Below is a small trained network, with its code and all its weights. Each question gives an input and a class and asks what happens when units are switched off, that is, made to give their printed mean instead of their output.

import numpy as np


def w(rows, s, z=0):
    codes = np.array(rows[::2]) - 128.0
    scale = np.full(codes.shape[1], s)
    scale[-1] = z or s
    return codes * scale


def f(y):
    return y / 2 * (1 + np.tanh(0.7978845608 * (y + 0.044715 * y**3)))


def log_softmax(a):
    a = a - a.max(-1, keepdims=True)
    return a - np.log(np.exp(a).sum(-1, keepdims=True))


def net(x, mask):
    res = np.array(x, float).reshape(1, 6) / 4 @ E
    y = f(res @ A[0][:, :-1].T + A[0][:, -1])
    res = res + np.where(mask, y, B[0][:, -1]) @ B[0][:, :-1]
    return log_softmax(res[-1] @ U[:, :-1].T + U[:, -1])


A, B = {}, {}
E = w([
[123,128,130,122,131,112,148],'x0',
[44,230,94,44,89,109,68],'x1',
[112,119,134,125,131,151,131],'x2',
[141,138,137,125,127,115,135],'x3',
[162,78,88,77,2,144,177],'x4',
[179,170,41,82,192,203,183],'x5',
],0.0064)
A[0] = w([
[74,207,118,85,96,124,105,132],'neuron 0',
[145,105,116,109,94,124,147,38],'neuron 1',
[120,127,125,150,168,124,99,33],'neuron 2',
[120,111,127,112,133,147,119,7],'neuron 3',
[104,181,118,104,106,121,104,114],'neuron 4',
[153,67,132,179,148,137,169,169],'neuron 5',
[159,55,126,168,154,130,154,183],'neuron 6',
[170,168,40,89,187,180,167,66],'neuron 7',
[93,171,165,170,228,122,102,1],'neuron 8',
[79,102,179,173,71,97,91,77],'neuron 9',
[148,96,156,114,143,137,149,232],'neuron 10',
[37,224,81,24,80,117,87,147],'neuron 11',
[159,93,86,106,21,130,146,17],'neuron 12',
[161,103,89,108,21,134,153,19],'neuron 13',
[66,116,204,182,48,66,99,77],'neuron 14',
[96,176,151,176,254,101,77,25],'neuron 15',
[85,188,121,88,107,121,111,207],'neuron 16',
[92,98,174,154,87,101,86,19],'neuron 17',
[220,21,165,168,171,147,182,192],'neuron 18',
[142,147,96,116,152,141,156,36],'neuron 19',
[160,83,101,80,9,148,152,53],'neuron 20',
[182,189,13,83,192,212,172,62],'neuron 21',
[94,96,176,147,88,102,88,15],'neuron 22',
],0.0081,0.0006)
B[0] = w([
[139,114,122,210,114,124,132,192],'neuron 0',
[132,143,129,130,153,138,129,142],'neuron 1',
[126,141,123,124,141,142,137,137],'neuron 2',
[150,151,127,126,124,108,130,124],'neuron 3',
[128,107,135,161,125,139,140,159],'neuron 4',
[119,126,119,179,107,130,119,180],'neuron 5',
[119,121,121,179,115,131,126,179],'neuron 6',
[125,90,158,73,90,79,104,206],'neuron 7',
[137,169,105,89,169,177,151,192],'neuron 8',
[132,104,144,83,104,90,115,178],'neuron 9',
[126,121,118,141,115,138,112,144],'neuron 10',
[133,107,105,252,109,133,134,253],'neuron 11',
[118,175,120,96,173,175,142,194],'neuron 12',
[124,166,128,103,193,174,137,193],'neuron 13',
[134,96,150,60,94,64,109,204],'neuron 14',
[133,178,109,79,182,209,157,216],'neuron 15',
[144,119,128,179,121,129,136,177],'neuron 16',
[128,113,135,90,106,101,120,163],'neuron 17',
[124,123,107,239,91,109,128,240],'neuron 18',
[125,128,136,117,117,110,118,142],'neuron 19',
[136,180,115,92,205,182,144,212],'neuron 20',
[114,85,176,60,81,48,96,240],'neuron 21',
[124,102,134,95,108,109,114,161],'neuron 22',
],0.019,0.007)
U = w([
[126,97,101,254,96,129,138,166],'0',
[117,75,188,48,88,73,92,4],'1',
[126,196,104,87,187,205,169,203],'2',
],0.0092,0.00035)

Each question gives the input, the list of numbers given to net, and the class t.
The units are the neurons (one row each of A and B). Each row of codes is followed by its name. A weight is (code - 128) times the scale printed after its matrix; where a second scale follows, it is the last column's (A, B and U).
mask holds one flag per neuron, in row order. A switched-off neuron (its flag False) gives its mean, the last column of its row in B, instead of its output. The means were averaged over made-up inputs and are rounded, as every weight is.
A unit's drop is (log p(t) with every unit on - log p(t) with that unit switched off) / (log p(t) with every unit on - log p(t) with every unit switched off).
The circuit of an input: a set's keep is (log p(t) with only the set's units on - log p(t) with every unit switched off) / (log p(t) with every unit on - log p(t) with every unit switched off). Starting from the 12 units with the biggest drops (on a tie, the unit counted first), units are removed one at a time, each time the one whose removal leaves the highest keep (on an exact tie, the one counted first), for as long as the keep stays at least 0.8.
circuit, biggest first: the units of the circuit, biggest drop first
most important unit: the unit with the biggest drop
k most important neurons: the k neurons with the biggest drops, biggest first
drop of u: that unit's drop, to one decimal
input [3,-1,-1,2,-3,0], class 2: most important unit -> neuron 11
input [6,-7,-8,-6,-8,-5], class 2: 4 most important neurons -> (neuron 15; neuron 8; neuron 11; neuron 0)
input [3,8,1,-2,8,-8], class 0: 4 most important neurons -> (neuron 11; neuron 0; neuron 21; neuron 16)
input [-6,-4,7,2,-7,-7], class 1: 3 most important neurons -> (neuron 14; neuron 9; neuron 20)
input [0,-1,1,-2,4,-3], class 2: 3 most important neurons -> (neuron 21; neuron 7; neuron 20)
input [7,-5,-1,-8,3,6], class 1: 4 most important neurons -> (neuron 21; neuron 11; neuron 7; neuron 0)
input [4,5,7,6,-1,5], class 0: 2 most important neurons -> (neuron 11; neuron 14)
input [4,-2,-4,7,0,-3], class 1: 2 most important neurons -> (neuron 11; neuron 0)
input [-7,1,5,-3,-5,5], class 1: 2 most important neurons -> (neuron 21; neuron 7)
input [-6,-4,6,-2,7,-8], class 1: 2 most important neurons -> (neuron 14; neuron 9)
input [-6,-3,-4,7,-4,4], class 1: 3 most important neurons -> (neuron 11; neuron 20; neuron 21)
input [6,-3,4,-1,-5,5], class 1: 3 most important neurons -> (neuron 21; neuron 7; neuron 20)
input [-5,-4,3,-3,6,-4], class 2: drop of neuron 20 -> 0.2
input [0,5,0,0,-6,-2], class 2: circuit, biggest first -> (neuron 15)
input [4,-1,1,-3,4,-2], class 2: drop of neuron 21 -> 0.2
input [0,7,-5,-5,4,-4], class 0: drop of neuron 11 -> 0.3
